Below is a small trained network, with its code and all its weights. Each question gives an input and a class and asks what happens when units are switched off, that is, made to give their printed mean instead of their output.

import numpy as np


def w(rows, s, z=0):
    codes = np.array(rows[::2]) - 128.0
    scale = np.full(codes.shape[1], s)
    scale[-1] = z or s
    return codes * scale


def f(y):
    return y / 2 * (1 + np.tanh(0.7978845608 * (y + 0.044715 * y**3)))


def log_softmax(a):
    a = a - a.max(-1, keepdims=True)
    return a - np.log(np.exp(a).sum(-1, keepdims=True))


def net(x, mask):
    res = np.array(x, float).reshape(1, 6) / 4 @ E
    y = f(res @ A[0][:, :-1].T + A[0][:, -1])
    res = res + np.where(mask, y, B[0][:, -1]) @ B[0][:, :-1]
    return log_softmax(res[-1] @ U[:, :-1].T + U[:, -1])


A, B = {}, {}
E = w([
[118,140,70,135,88,119,83,143],'x0',
[206,151,222,58,64,115,78,52],'x1',
[80,232,143,119,204,244,77,47],'x2',
[146,118,151,82,170,169,128,161],'x3',
[126,118,199,134,131,163,161,132],'x4',
[134,119,99,133,115,157,119,136],'x5',
],0.011)
A[0] = w([
[95,204,129,120,156,146,126,101,2],'N0',
[65,103,113,212,223,156,104,143,102],'N1',
[102,228,124,146,157,187,107,85,35],'N2',
[5,119,95,174,176,159,173,161,193],'N3',
[193,176,152,106,97,151,88,52,127],'N4',
[44,144,112,149,166,120,125,145,130],'N5',
[75,125,127,137,158,145,145,144,45],'N6',
],0.011,0.0013)
B[0] = w([
[123,94,148,187,82,81,98,194,187],'N0',
[108,181,159,91,103,117,123,112,223],'N1',
[208,56,104,247,91,45,229,160,228],'N2',
[95,110,191,34,112,131,93,109,251],'N3',
[65,164,140,62,165,157,86,21,211],'N4',
[116,189,167,116,145,117,128,63,189],'N5',
[109,99,118,76,84,128,136,125,165],'N6',
],0.011,0.015)
U = w([
[112,235,103,12,134,199,76,51,252],'0',
[242,39,74,173,107,85,179,221,4],'1',
],0.011,0.0016)

Each question gives the input, the list of numbers given to net, and the class t.
The units are the neurons (one row each of A and B). Each row of codes is followed by its name. A weight is (code - 128) times the scale printed after its matrix; where a second scale follows, it is the last column's (A, B and U).
mask holds one flag per neuron, in row order. A switched-off neuron (its flag False) gives its mean, the last column of its row in B, instead of its output. The means were averaged over made-up inputs and are rounded, as every weight is.
A unit's drop is (log p(t) with every unit on - log p(t) with that unit switched off) / (log p(t) with every unit on - log p(t) with every unit switched off).
The circuit of an input: a set's keep is (log p(t) with only the set's units on - log p(t) with every unit switched off) / (log p(t) with every unit on - log p(t) with every unit switched off). Starting from all 7 units, units are removed one at a time, each time the one whose removal leaves the highest keep (on an exact tie, the one counted first), for as long as the keep stays at least 0.8.
units of the circuit, in order: the units of the circuit, biggest drop first
top k neurons: the k neurons with the biggest drops, biggest first
drop when u is switched off: that unit's drop, to one decimal
input [-5,-7,-7,6,7,-8], class 0: units of the circuit, in order => [N2]
input [0,1,2,-5,8,2], class 1: top 3 neurons => [N3; N1; N5]
input [-5,-7,-7,-5,-2,3], class 0: top 2 neurons => [N2; N3]
input [-3,-8,-8,-7,-1,8], class 0: units of the circuit, in order => [N2; N3]
input [6,-3,-2,0,4,-6], class 0: top 2 neurons => [N2; N0]
input [4,8,-8,-7,-6,7], class 0: top 3 neurons => [N2; N4; N0]
input [6,6,8,-3,-8,2], class 1: top 2 neurons => [N2; N0]
input [-3,-5,6,-1,-8,0], class 1: top 3 neurons => [N2; N4; N0]
input [-8,0,4,4,4,6], class 1: drop when N2 is switched off => 0.3
input [-2,5,8,7,5,-7], class 1: drop when N2 is switched off => 1.1
input [-6,-7,-7,-5,6,-1], class 0: drop when N3 is switched off => 0.3
input [-3,8,-7,-6,-4,-4], class 0: drop when N4 is switched off => 0.2
